Below is a small trained network, with its code and all its weights. Each question gives an input and a target symbol and asks what happens when units are switched off, that is, made to give their printed mean instead of their output.

import numpy as np


def w(rows, s, z=0):
    codes = np.array(rows[::2]) - 128.0
    scale = np.full(codes.shape[1], s)
    scale[-1] = z or s
    return codes * scale


def norm(h):
    return h / np.sqrt((h * h).mean(-1, keepdims=True) + 1e-5)


def f(y):
    return y / 2 * (1 + np.tanh(0.7978845608 * (y + 0.044715 * y**3)))


def softmax(a):
    e = np.exp(a - a.max(-1, keepdims=True))
    return e / e.sum(-1, keepdims=True)


def log_softmax(a):
    a = a - a.max(-1, keepdims=True)
    return a - np.log(np.exp(a).sum(-1, keepdims=True))


def net(x, mask):
    ids = ['ΘΛΞΣβηπτφω'.index(c) for c in x.split()]
    T = len(ids)
    res = E[ids] + P[:T]
    r = norm(res)
    for j in range(2):
        rows = slice(4 * j, 4 * j + 4)
        q, k, v = (r @ M[0][rows].T for M in (Q, K, V))
        z = softmax(np.where(np.tri(T) > 0, q @ k.T / 4**0.5, -1e9)) @ v
        o = O[0][rows]
        res = res + np.where(mask[j], z, o[:, -1]) @ o[:, :-1]
    y = f(norm(res) @ A[0][:, :-1].T + A[0][:, -1])
    res = res + np.where(mask[2:14], y, B[0][:, -1]) @ B[0][:, :-1]
    return log_softmax(norm(res)[-1] @ U[:, :-1].T + U[:, -1])


Q, K, V, O, A, B = {}, {}, {}, {}, {}, {}
E = w([
[11,140,87,18],'Θ',
[30,122,121,170],'Λ',
[89,64,113,173],'Ξ',
[141,168,189,16],'Σ',
[171,154,189,255],'β',
[148,51,72,125],'η',
[118,148,118,68],'π',
[130,138,94,160],'τ',
[42,103,73,126],'φ',
[32,149,220,89],'ω',
],0.021)
P = w([
[1,79,92,75],'0',
[66,175,156,72],'1',
[60,183,145,69],'2',
[73,189,148,63],'3',
[58,187,141,61],'4',
[87,192,148,59],'5',
],0.0056)
Q[0] = w([
[117,176,254,100],'H0',
[139,39,213,199],'H0',
[207,220,234,135],'H0',
[216,107,142,70],'H0',
[129,74,98,205],'H1',
[126,141,106,76],'H1',
[132,89,138,136],'H1',
[73,128,138,127],'H1',
],0.033)
K[0] = w([
[110,138,245,115],'H0',
[152,61,178,211],'H0',
[177,134,254,61],'H0',
[165,81,119,70],'H0',
[126,66,197,152],'H1',
[120,125,85,127],'H1',
[129,122,138,103],'H1',
[74,156,121,154],'H1',
],0.038)
V[0] = w([
[138,103,64,86],'H0',
[133,38,139,100],'H0',
[118,42,160,117],'H0',
[108,184,248,208],'H0',
[181,169,98,144],'H1',
[135,84,76,194],'H1',
[94,44,142,81],'H1',
[114,148,131,161],'H1',
],0.014)
O[0] = w([
[194,89,84,147,150],'H0',
[144,62,155,117,73],'H0',
[132,78,158,109,88],'H0',
[4,218,199,99,94],'H0',
[189,102,122,150,2],'H1',
[119,55,108,152,142],'H1',
[72,146,107,48,217],'H1',
[120,124,142,171,161],'H1',
],0.015,0.0051)
A[0] = w([
[57,178,128,148,139],'N0',
[121,121,22,200,97],'N1',
[138,43,210,83,31],'N2',
[120,197,66,65,44],'N3',
[183,165,211,73,190],'N4',
[145,221,52,172,2],'N5',
[115,191,133,51,126],'N6',
[148,178,124,17,92],'N7',
[101,116,111,77,86],'N8',
[123,155,35,178,120],'N9',
[252,169,124,111,95],'N10',
[216,129,192,47,131],'N11',
],0.023,0.0085)
B[0] = w([
[203,162,72,171,245],'N0',
[146,120,223,225,226],'N1',
[71,124,54,181,153],'N2',
[213,150,59,141,222],'N3',
[215,119,185,253,202],'N4',
[253,209,156,218,186],'N5',
[94,36,146,92,248],'N6',
[45,159,139,30,225],'N7',
[144,151,172,161,180],'N8',
[94,78,152,168,216],'N9',
[164,224,76,95,162],'N10',
[212,119,178,224,179],'N11',
],0.031,0.012)
U = w([
[210,108,212,71,109],'Θ',
[110,175,11,138,122],'Λ',
[192,31,63,124,97],'Ξ',
[89,254,124,151,99],'Σ',
[69,182,219,103,138],'β',
[48,85,69,164,157],'η',
[142,129,131,126,112],'π',
[49,43,210,174,97],'τ',
[122,127,105,69,248],'φ',
[225,210,92,61,84],'ω',
],0.021,0.015)

Each question gives the input, a string of symbols that net reads in full, and the target symbol t.
The units are the heads (4 rows each of Q, K, V and O) and the neurons (one row each of A and B). Each row of codes is followed by its name. A weight is (code - 128) times the scale printed after its matrix; where a second scale follows, it is the last column's (O, A, B and U).
mask holds one flag per unit, heads first, then neurons. A switched-off unit (its flag False) gives its mean, the last column of its rows in O or B, instead of its output. The means were averaged over made-up inputs and are rounded, as every weight is.
A unit's drop is (log p(t) with every unit on - log p(t) with that unit switched off) / (log p(t) with every unit on - log p(t) with every unit switched off).
The circuit of an input: a set's keep is (log p(t) with only the set's units on - log p(t) with every unit switched off) / (log p(t) with every unit on - log p(t) with every unit switched off). Starting from the 12 units with the biggest drops (on a tie, the unit counted first), units are removed one at a time, each time the one whose removal leaves the highest keep (on an exact tie, the one counted first), for as long as the keep stays at least 0.8.
units of the circuit, in order: the units of the circuit, biggest drop first
unit that matters most: the unit with the biggest drop
k most important neurons: the k neurons with the biggest drops, biggest first
heads that matter: for each layer, one digit per head in row order, 1 if its drop is at least 0.15 and else 0, layers parted by /
drop of u: that unit's drop, to one decimal
input τ Σ ω η, target τ: units of the circuit, in order => (N0)
input η Σ Ξ Σ ω, target β: units of the circuit, in order => (H0; N6; N1)
input β Ξ Θ Σ Λ, target Λ: units of the circuit, in order => (N0; N1; H0; N5)
input τ β η Σ Ξ, target τ: heads that matter => 00
input τ φ φ Ξ, target τ: heads that matter => 10
input τ Λ ω π, target τ: heads that matter => 01
input τ Θ ω, target τ: 4 most important neurons => (N3; N5; N10; N7)
input Σ Θ π τ, target Σ: units of the circuit, in order => (H1; N6; N10; N3)
input τ φ Θ ω, target τ: 2 most important neurons => (N3; N5)
input ω β Θ, target φ: heads that matter => 01
input Θ Θ Ξ Ξ, target η: heads that matter => 10
input η φ Θ Ξ Ξ, target η: 2 most important neurons => (N2; N1)
input ω φ φ φ π, target ω: 3 most important neurons => (N3; N10; N7)
input τ β Λ, target τ: unit that matters most => H0
input ω π τ, target ω: drop of H1 => 0.5
input ω η τ, target ω: drop of N5 => 0.9
input Θ φ η, target Ξ: drop of H0 => 5.5
input Θ Θ β Λ, target Λ: drop of H0 => 0.2
